Below are the code and all the weights of a small trained network. Each question names an input and a class and asks about switching units off, where a switched-off unit gives its printed mean instead of its output.

import numpy as np


def w(rows, s, z=0):
    codes = np.array(rows[::2]) - 128.0
    scale = np.full(codes.shape[1], s)
    scale[-1] = z or s
    return codes * scale


def f(y):
    return y / 2 * (1 + np.tanh(0.7978845608 * (y + 0.044715 * y**3)))


def log_softmax(a):
    a = a - a.max(-1, keepdims=True)
    return a - np.log(np.exp(a).sum(-1, keepdims=True))


def net(x, mask):
    res = np.array(x, float).reshape(1, 3) / 4 @ E
    y = f(res @ A[0][:, :-1].T + A[0][:, -1])
    res = res + np.where(mask, y, B[0][:, -1]) @ B[0][:, :-1]
    return log_softmax(res[-1] @ U[:, :-1].T + U[:, -1])


A, B = {}, {}
E = w([
[179,90,252,124,143],'x0',
[196,94,92,70,45],'x1',
[37,42,160,122,81],'x2',
],0.013)
A[0] = w([
[193,184,107,113,173,254],'N0',
[119,146,247,194,194,101],'N1',
[69,180,79,153,132,178],'N2',
[129,124,157,163,163,100],'N3',
[143,130,29,101,45,92],'N4',
[88,126,146,98,84,156],'N5',
[157,148,145,127,190,174],'N6',
[91,76,88,100,113,121],'N7',
[91,89,105,137,70,148],'N8',
[76,114,178,140,94,97],'N9',
[178,108,144,90,87,78],'N10',
[231,228,18,66,121,144],'N11',
[96,132,85,209,164,143],'N12',
[139,159,115,155,81,99],'N13',
[199,91,157,62,89,76],'N14',
[54,167,86,177,166,179],'N15',
[15,44,211,169,108,133],'N16',
[119,147,139,134,107,105],'N17',
[162,134,163,86,74,94],'N18',
[116,173,116,114,78,95],'N19',
[92,126,100,124,162,142],'N20',
[211,108,213,119,81,74],'N21',
[122,175,105,124,204,139],'N22',
[66,164,96,186,152,180],'N23',
[94,123,156,158,115,80],'N24',
[132,114,135,173,123,118],'N25',
[102,123,95,79,45,107],'N26',
[80,83,176,110,106,73],'N27',
[89,98,81,212,179,148],'N28',
[181,92,124,125,186,84],'N29',
],0.015,0.0079)
B[0] = w([
[251,145,174,165,153,222],'N0',
[210,199,60,70,222,212],'N1',
[91,65,155,158,101,189],'N2',
[169,159,95,114,147,151],'N3',
[175,130,52,69,198,203],'N4',
[74,135,113,104,126,164],'N5',
[140,164,150,161,155,178],'N6',
[75,172,95,127,134,171],'N7',
[52,171,89,105,132,181],'N8',
[129,91,125,106,132,164],'N9',
[108,85,127,154,88,169],'N10',
[227,39,136,141,166,251],'N11',
[137,137,152,157,96,175],'N12',
[125,91,110,128,148,137],'N13',
[85,102,182,187,64,191],'N14',
[98,121,155,152,65,199],'N15',
[127,44,129,18,151,231],'N16',
[128,119,127,124,128,125],'N17',
[96,115,128,148,89,166],'N18',
[141,117,109,125,141,142],'N19',
[134,122,147,128,88,152],'N20',
[96,166,202,166,77,198],'N21',
[153,148,138,160,126,180],'N22',
[80,107,194,164,56,190],'N23',
[116,103,134,111,145,142],'N24',
[130,129,133,120,133,131],'N25',
[113,180,67,103,129,185],'N26',
[109,49,132,77,122,170],'N27',
[141,120,179,115,79,177],'N28',
[134,150,120,151,107,148],'N29',
],0.012,0.021)
U = w([
[149,135,178,235,90,118],'0',
[170,81,93,81,180,254],'1',
[54,118,164,102,54,3],'2',
[91,161,5,87,128,45],'3',
[168,234,125,119,196,118],'4',
],0.014,0.0026)

Each question gives the input, the list of numbers given to net, and the class t.
The units are the neurons (one row each of A and B). Each row of codes is followed by its name. A weight is (code - 128) times the scale printed after its matrix; where a second scale follows, it is the last column's (A, B and U).
mask holds one flag per neuron, in row order. A switched-off neuron (its flag False) gives its mean, the last column of its row in B, instead of its output. The means were averaged over made-up inputs and are rounded, as every weight is.
A unit's drop is (log p(t) with every unit on - log p(t) with that unit switched off) / (log p(t) with every unit on - log p(t) with every unit switched off).
The circuit of an input: a set's keep is (log p(t) with only the set's units on - log p(t) with every unit switched off) / (log p(t) with every unit on - log p(t) with every unit switched off). Starting from the 12 units with the biggest drops (on a tie, the unit counted first), units are removed one at a time, each time the one whose removal leaves the highest keep (on an exact tie, the one counted first), for as long as the keep stays at least 0.8.
circuit, biggest first: the units of the circuit, biggest drop first
unit that matters most: the unit with the biggest drop
top k neurons: the k neurons with the biggest drops, biggest first
drop when u is switched off: that unit's drop, to one decimal
input [2,-8,-3], class 4: circuit, biggest first : N1
input [-1,0,-5], class 0: top 2 neurons : N16; N1
input [4,1,6], class 2: top 3 neurons : N11; N4; N0
input [3,1,8], class 2: top 2 neurons : N11; N4
input [-1,-6,1], class 2: top 2 neurons : N0; N11
input [5,0,-1], class 4: top 2 neurons : N1; N23
input [0,2,2], class 3: top 2 neurons : N11; N23
input [7,1,2], class 2: top 2 neurons : N21; N11
input [1,-5,-1], class 4: top 2 neurons : N1; N14
input [0,-6,0], class 0: top 2 neurons : N23; N4
input [0,6,2], class 3: drop when N4 is switched off : 0.2
input [-5,1,2], class 3: drop when N4 is switched off : 0.3
input [6,-3,-8], class 4: drop when N8 is switched off : 0.0
input [0,1,3], class 3: unit that matters most : N11
